Below is a small trained network, with its code and all its weights. Each question gives an input and a class and asks what happens when units are switched off, that is, made to give their printed mean instead of their output.

import numpy as np


def w(rows, s, z=0):
    codes = np.array(rows[::2]) - 128.0
    scale = np.full(codes.shape[1], s)
    scale[-1] = z or s
    return codes * scale


def f(y):
    return y / 2 * (1 + np.tanh(0.7978845608 * (y + 0.044715 * y**3)))


def log_softmax(a):
    a = a - a.max(-1, keepdims=True)
    return a - np.log(np.exp(a).sum(-1, keepdims=True))


def net(x, mask):
    res = np.array(x, float).reshape(1, 7) / 4 @ E
    y = f(res @ A[0][:, :-1].T + A[0][:, -1])
    res = res + np.where(mask, y, B[0][:, -1]) @ B[0][:, :-1]
    return log_softmax(res[-1] @ U[:, :-1].T + U[:, -1])


A, B = {}, {}
E = w([
[136,125,143],'x0',
[135,126,134],'x1',
[205,56,90],'x2',
[120,131,114],'x3',
[226,254,94],'x4',
[149,121,168],'x5',
[123,132,115],'x6',
],0.0081)
A[0] = w([
[201,209,102,78],'neuron 0',
[163,178,87,159],'neuron 1',
[155,207,122,134],'neuron 2',
[115,101,19,240],'neuron 3',
[195,60,79,104],'neuron 4',
[104,143,87,254],'neuron 5',
[38,9,125,83],'neuron 6',
[173,168,130,84],'neuron 7',
[197,38,65,112],'neuron 8',
[149,146,82,198],'neuron 9',
],0.011,0.005)
B[0] = w([
[40,94,100,235],'neuron 0',
[65,61,184,208],'neuron 1',
[111,40,119,213],'neuron 2',
[190,136,202,208],'neuron 3',
[107,254,82,181],'neuron 4',
[222,133,254,204],'neuron 5',
[106,137,105,254],'neuron 6',
[27,77,69,164],'neuron 7',
[83,194,136,200],'neuron 8',
[117,57,178,188],'neuron 9',
],0.0059,0.0067)
U = w([
[78,3,9,29],'0',
[148,94,107,253],'1',
[168,111,169,151],'2',
[156,93,116,187],'3',
[150,134,138,103],'4',
[142,96,92,117],'5',
[110,249,81,38],'6',
],0.014,0.0033)

Each question gives the input, the list of numbers given to net, and the class t.
The units are the neurons (one row each of A and B). Each row of codes is followed by its name. A weight is (code - 128) times the scale printed after its matrix; where a second scale follows, it is the last column's (A, B and U).
mask holds one flag per neuron, in row order. A switched-off neuron (its flag False) gives its mean, the last column of its row in B, instead of its output. The means were averaged over made-up inputs and are rounded, as every weight is.
A unit's drop is (log p(t) with every unit on - log p(t) with that unit switched off) / (log p(t) with every unit on - log p(t) with every unit switched off).
The circuit of an input: a set's keep is (log p(t) with only the set's units on - log p(t) with every unit switched off) / (log p(t) with every unit on - log p(t) with every unit switched off). Starting from all 10 units, units are removed one at a time, each time the one whose removal leaves the highest keep (on an exact tie, the one counted first), for as long as the keep stays at least 0.8.
units of the circuit, in order: the units of the circuit, biggest drop first
most important unit: the unit with the biggest drop
k most important neurons: the k neurons with the biggest drops, biggest first
drop of u: that unit's drop, to one decimal
input [3,-4,2,-4,7,7,7], class 0: units of the circuit, in order : [neuron 0; neuron 7; neuron 2]
input [-3,3,1,8,8,-4,8], class 0: units of the circuit, in order : [neuron 0; neuron 2]
input [2,0,8,8,-1,-6,-1], class 2: most important unit : neuron 3
input [-3,0,-8,-7,-6,-6,4], class 6: units of the circuit, in order : [neuron 2; neuron 1]
input [-5,-2,5,5,8,-3,-4], class 0: units of the circuit, in order : [neuron 0; neuron 7]
input [5,4,-3,1,7,-4,7], class 0: units of the circuit, in order : [neuron 0; neuron 2; neuron 7]
input [2,-7,8,7,3,3,-6], class 6: units of the circuit, in order : [neuron 4; neuron 8]
input [0,7,-4,3,8,0,8], class 0: units of the circuit, in order : [neuron 0; neuron 2; neuron 7]
input [1,-3,3,-8,-4,-3,2], class 2: 4 most important neurons : [neuron 0; neuron 7; neuron 3; neuron 2]
input [-7,-5,-7,-2,-7,-3,8], class 3: units of the circuit, in order : [neuron 5; neuron 0]
input [-4,4,-6,3,6,-6,6], class 0: units of the circuit, in order : [neuron 2; neuron 0; neuron 1]
input [-1,-2,6,1,6,-5,4], class 0: 4 most important neurons : [neuron 0; neuron 7; neuron 1; neuron 2]
input [-4,-6,-5,4,6,5,0], class 0: 2 most important neurons : [neuron 2; neuron 0]
input [5,-6,-8,4,-7,1,-1], class 6: most important unit : neuron 2
input [-4,-7,-7,-6,-6,-7,-1], class 4: drop of neuron 5 : 0.3
input [-4,5,8,2,-1,2,-4], class 6: drop of neuron 6 : 0.0
input [0,6,-3,0,6,5,6], class 0: drop of neuron 3 : 0.1
